Here is a tiny trained network, its code and every weight. The questions are about switching its units off for an input and a class, where a switched-off unit gives its printed mean instead of its output.

import numpy as np


def w(rows, s, z=0):
    codes = np.array(rows[::2]) - 128.0
    scale = np.full(codes.shape[1], s)
    scale[-1] = z or s
    return codes * scale


def f(y):
    return y / 2 * (1 + np.tanh(0.7978845608 * (y + 0.044715 * y**3)))


def log_softmax(a):
    a = a - a.max(-1, keepdims=True)
    return a - np.log(np.exp(a).sum(-1, keepdims=True))


def net(x, mask):
    res = np.array(x, float).reshape(1, 8) / 4 @ E
    y = f(res @ A[0][:, :-1].T + A[0][:, -1])
    res = res + np.where(mask, y, B[0][:, -1]) @ B[0][:, :-1]
    return log_softmax(res[-1] @ U[:, :-1].T + U[:, -1])


A, B = {}, {}
E = w([
[191,127,67,128,111],'x0',
[125,117,95,7,75],'x1',
[113,209,111,171,112],'x2',
[106,119,189,103,203],'x3',
[154,110,81,150,139],'x4',
[108,50,94,158,105],'x5',
[177,119,120,117,152],'x6',
[60,129,67,131,170],'x7',
],0.011)
A[0] = w([
[80,51,118,94,97,232],'neuron 1',
[250,83,66,205,108,174],'neuron 2',
[138,208,192,155,245,157],'neuron 3',
[131,124,167,136,124,137],'neuron 4',
[168,114,102,137,57,177],'neuron 5',
[111,126,122,108,120,201],'neuron 6',
[143,127,28,79,108,173],'neuron 7',
[64,54,107,77,115,236],'neuron 8',
[167,184,185,115,199,131],'neuron 9',
[210,91,123,40,138,2],'neuron 10',
[199,214,153,99,31,151],'neuron 11',
[70,185,76,158,148,132],'neuron 12',
[32,158,157,245,128,140],'neuron 13',
[102,217,40,161,173,122],'neuron 14',
[186,182,148,111,57,140],'neuron 15',
[113,102,49,70,61,155],'neuron 16',
[254,82,71,198,106,174],'neuron 17',
[197,200,149,104,40,152],'neuron 18',
[165,135,162,165,186,146],'neuron 19',
],0.0092,0.0042)
B[0] = w([
[115,97,148,106,165,222],'neuron 1',
[249,120,145,93,109,254],'neuron 2',
[145,182,166,115,218,255],'neuron 3',
[134,130,132,128,154,145],'neuron 4',
[147,142,130,89,152,186],'neuron 5',
[107,110,118,106,133,155],'neuron 6',
[109,186,66,147,148,211],'neuron 7',
[107,82,152,102,154,235],'neuron 8',
[134,129,131,86,191,201],'neuron 9',
[91,103,106,188,147,175],'neuron 10',
[178,204,170,63,79,202],'neuron 11',
[119,150,66,170,88,184],'neuron 12',
[56,131,122,227,123,233],'neuron 13',
[167,149,62,162,70,203],'neuron 14',
[139,177,164,90,117,177],'neuron 15',
[75,170,83,114,188,221],'neuron 16',
[252,113,147,96,121,252],'neuron 17',
[166,184,163,72,100,195],'neuron 18',
[138,155,139,114,168,194],'neuron 19',
],0.011,0.0091)
U = w([
[98,164,149,216,102,31],'0',
[212,153,171,2,158,151],'1',
[175,143,77,159,114,3],'2',
[76,52,188,58,131,87],'3',
[157,21,144,169,135,201],'4',
[27,134,111,145,199,180],'5',
[107,152,62,128,25,165],'6',
],0.0087,0.0068)

Each question gives the input, the list of numbers given to net, and the class t.
The units are the neurons (one row each of A and B). Each row of codes is followed by its name. A weight is (code - 128) times the scale printed after its matrix; where a second scale follows, it is the last column's (A, B and U).
mask holds one flag per neuron, in row order. A switched-off neuron (its flag False) gives its mean, the last column of its row in B, instead of its output. The means were averaged over made-up inputs and are rounded, as every weight is.
A unit's drop is (log p(t) with every unit on - log p(t) with that unit switched off) / (log p(t) with every unit on - log p(t) with every unit switched off).
The circuit of an input: a set's keep is (log p(t) with only the set's units on - log p(t) with every unit switched off) / (log p(t) with every unit on - log p(t) with every unit switched off). Starting from the 12 units with the biggest drops (on a tie, the unit counted first), units are removed one at a time, each time the one whose removal leaves the highest keep (on an exact tie, the one counted first), for as long as the keep stays at least 0.8.
units of the circuit, in order: the units of the circuit, biggest drop first
most important unit: the unit with the biggest drop
k most important neurons: the k neurons with the biggest drops, biggest first
drop when u is switched off: that unit's drop, to one decimal
input [-3,-8,8,8,1,4,5,-5], class 5: most important unit -> neuron 13
input [-1,-2,8,4,8,6,-8,3], class 6: 2 most important neurons -> [neuron 14; neuron 12]
input [-8,0,4,-6,-1,1,3,2], class 6: units of the circuit, in order -> [neuron 3; neuron 12]
input [8,-2,8,8,-8,0,-7,5], class 0: units of the circuit, in order -> [neuron 16; neuron 13]
input [-7,-3,7,-6,-2,-2,2,6], class 0: units of the circuit, in order -> [neuron 13; neuron 14]
input [0,3,5,2,0,2,-2,4], class 6: units of the circuit, in order -> [neuron 3; neuron 12]
input [2,-1,5,-8,-2,0,2,2], class 6: 2 most important neurons -> [neuron 3; neuron 14]
input [-4,1,7,1,-2,-3,4,4], class 0: 2 most important neurons -> [neuron 14; neuron 16]
input [8,-8,-4,0,4,8,-2,4], class 1: 2 most important neurons -> [neuron 2; neuron 17]
input [-6,0,7,-5,-7,-2,-2,0], class 0: 3 most important neurons -> [neuron 13; neuron 2; neuron 17]
input [-3,-2,1,-5,2,-4,-8,-1], class 0: 3 most important neurons -> [neuron 13; neuron 2; neuron 17]
input [2,-8,3,-2,-8,-5,-8,0], class 0: drop when neuron 14 is switched off -> 0.1
input [0,-8,-2,0,-7,-4,-2,-4], class 5: drop when neuron 17 is switched off -> 0.3
input [-5,1,-1,6,-4,4,5,6], class 3: drop when neuron 8 is switched off -> 0.2
